Below are the code and all the weights of a small trained network. Each question names an input and a target symbol and asks about switching units off, where a switched-off unit gives its printed mean instead of its output.

import numpy as np


def w(rows, s, z=0):
    codes = np.array(rows[::2]) - 128.0
    scale = np.full(codes.shape[1], s)
    scale[-1] = z or s
    return codes * scale


def norm(h):
    return h / np.sqrt((h * h).mean(-1, keepdims=True) + 1e-5)


def f(y):
    return np.maximum(y, 0)


def softmax(a):
    e = np.exp(a - a.max(-1, keepdims=True))
    return e / e.sum(-1, keepdims=True)


def log_softmax(a):
    a = a - a.max(-1, keepdims=True)
    return a - np.log(np.exp(a).sum(-1, keepdims=True))


def net(x, mask):
    ids = ['Πβγδεζηθξστω'.index(c) for c in x.split()]
    T = len(ids)
    res = E[ids] + P[:T]
    r = norm(res)
    for j in range(2):
        rows = slice(2 * j, 2 * j + 2)
        q, k, v = (r @ M[0][rows].T for M in (Q, K, V))
        z = softmax(np.where(np.tri(T) > 0, q @ k.T / 2**0.5, -1e9)) @ v
        o = O[0][rows]
        res = res + np.where(mask[j], z, o[:, -1]) @ o[:, :-1]
    y = f(norm(res) @ A[0][:, :-1].T + A[0][:, -1])
    res = res + np.where(mask[2:6], y, B[0][:, -1]) @ B[0][:, :-1]
    return log_softmax(norm(res)[-1] @ U[:, :-1].T + U[:, -1])


Q, K, V, O, A, B = {}, {}, {}, {}, {}, {}
E = w([
[179,94,154,146,162],'Π',
[62,91,106,170,141],'β',
[136,115,79,158,62],'γ',
[119,70,93,36,160],'δ',
[55,236,137,250,168],'ε',
[129,147,174,112,134],'ζ',
[119,156,180,120,128],'η',
[114,146,157,110,139],'θ',
[120,80,186,109,178],'ξ',
[95,160,173,116,137],'σ',
[118,80,216,98,84],'τ',
[120,142,137,128,148],'ω',
],0.023)
P = w([
[90,254,155,185,153],'0',
[100,224,147,179,156],'1',
[112,203,139,176,151],'2',
[120,179,132,171,144],'3',
[123,154,125,171,155],'4',
[125,126,119,171,158],'5',
[119,133,128,164,162],'6',
],0.0075)
Q[0] = w([
[144,92,59,121,36],'head 1',
[78,96,185,155,209],'head 1',
[9,197,190,136,214],'head 2',
[110,19,88,114,76],'head 2',
],0.015)
K[0] = w([
[104,249,151,131,134],'head 1',
[132,93,87,69,124],'head 1',
[129,28,113,126,117],'head 2',
[111,196,132,99,136],'head 2',
],0.018)
V[0] = w([
[164,152,116,197,245],'head 1',
[172,96,194,255,80],'head 1',
[67,110,59,188,50],'head 2',
[41,35,166,176,151],'head 2',
],0.0087)
O[0] = w([
[152,103,83,180,160,164],'head 1',
[251,100,139,195,77,100],'head 1',
[123,129,92,168,105,3],'head 2',
[97,63,171,178,110,217],'head 2',
],0.015,0.0044)
A[0] = w([
[91,75,112,39,168,120],'neuron 1',
[129,65,147,87,154,173],'neuron 2',
[62,176,197,74,86,192],'neuron 3',
[149,110,60,169,1,253],'neuron 4',
],0.0097,0.0048)
B[0] = w([
[52,123,155,97,172,204],'neuron 1',
[40,235,111,134,108,196],'neuron 2',
[120,69,81,128,68,255],'neuron 3',
[84,152,7,34,119,228],'neuron 4',
],0.011,0.007)
U = w([
[176,198,162,88,141,84],'Π',
[54,28,39,222,81,16],'β',
[132,156,102,165,187,85],'γ',
[63,123,121,137,108,93],'δ',
[88,22,216,183,198,68],'ε',
[146,164,2,90,70,98],'ζ',
[99,226,106,250,93,114],'η',
[138,36,164,95,27,154],'θ',
[140,216,162,153,95,66],'ξ',
[230,28,99,109,194,252],'σ',
[132,62,101,75,166,110],'τ',
[60,155,92,67,169,197],'ω',
],0.0091,0.0045)

Each question gives the input, a string of symbols that net reads in full, and the target symbol t.
The units are the heads (2 rows each of Q, K, V and O) and the neurons (one row each of A and B). Each row of codes is followed by its name. A weight is (code - 128) times the scale printed after its matrix; where a second scale follows, it is the last column's (O, A, B and U).
mask holds one flag per unit, heads first, then neurons. A switched-off unit (its flag False) gives its mean, the last column of its rows in O or B, instead of its output. The means were averaged over made-up inputs and are rounded, as every weight is.
A unit's drop is (log p(t) with every unit on - log p(t) with that unit switched off) / (log p(t) with every unit on - log p(t) with every unit switched off).
The circuit of an input: a set's keep is (log p(t) with only the set's units on - log p(t) with every unit switched off) / (log p(t) with every unit on - log p(t) with every unit switched off). Starting from all 6 units, units are removed one at a time, each time the one whose removal leaves the highest keep (on an exact tie, the one counted first), for as long as the keep stays at least 0.8.
circuit, biggest first: the units of the circuit, biggest drop first
top k neurons: the k neurons with the biggest drops, biggest first
which heads matter: for each layer, one digit per head in row order, 1 if its drop is at least 0.15 and else 0, layers parted by /
drop when u is switched off: that unit's drop, to one decimal
input θ ζ ζ Π θ β ζ, target β: circuit, biggest first => [head 2]
input γ ζ σ, target ζ: circuit, biggest first => [head 2; neuron 4; head 1]
input ζ θ ζ, target Π: circuit, biggest first => [head 2; head 1; neuron 4; neuron 1]
input Π τ ζ σ Π ξ η, target ε: circuit, biggest first => [head 2; head 1]
input θ Π ξ ζ, target ε: circuit, biggest first => [head 2; head 1]
input β θ θ β ξ θ η, target ε: top 2 neurons => [neuron 3; neuron 4]
input Π Π ε ξ θ, target ε: circuit, biggest first => [head 2; neuron 4]
input σ θ ε ζ, target η: circuit, biggest first => [head 1; head 2]
input ξ Π τ γ ξ ζ σ, target ε: circuit, biggest first => [neuron 4; head 2]
input θ τ ζ ω ζ, target θ: which heads matter => 10
input θ γ Π, target σ: which heads matter => 10
input Π Π τ γ σ, target ζ: circuit, biggest first => [head 2; head 1; neuron 4]
input γ τ β σ, target β: top 2 neurons => [neuron 4; neuron 2]
input ξ ω ζ ω, target ε: circuit, biggest first => [head 2; neuron 4]
input τ Π θ ξ γ ω, target ζ: which heads matter => 11
input Π θ θ θ θ ω, target σ: circuit, biggest first => [head 1]
input ξ ω ζ ω θ, target ε: circuit, biggest first => [neuron 4; head 2]
input ε τ η, target θ: drop when neuron 1 is switched off => 0.0
input β ω γ ζ, target ζ: drop when head 2 is switched off => 1.0
input ω Π τ θ θ σ, target θ: circuit, biggest first => [head 1]
input ε θ η, target η: drop when head 2 is switched off => 0.5
input Π β τ η θ, target θ: drop when head 1 is switched off => 0.6
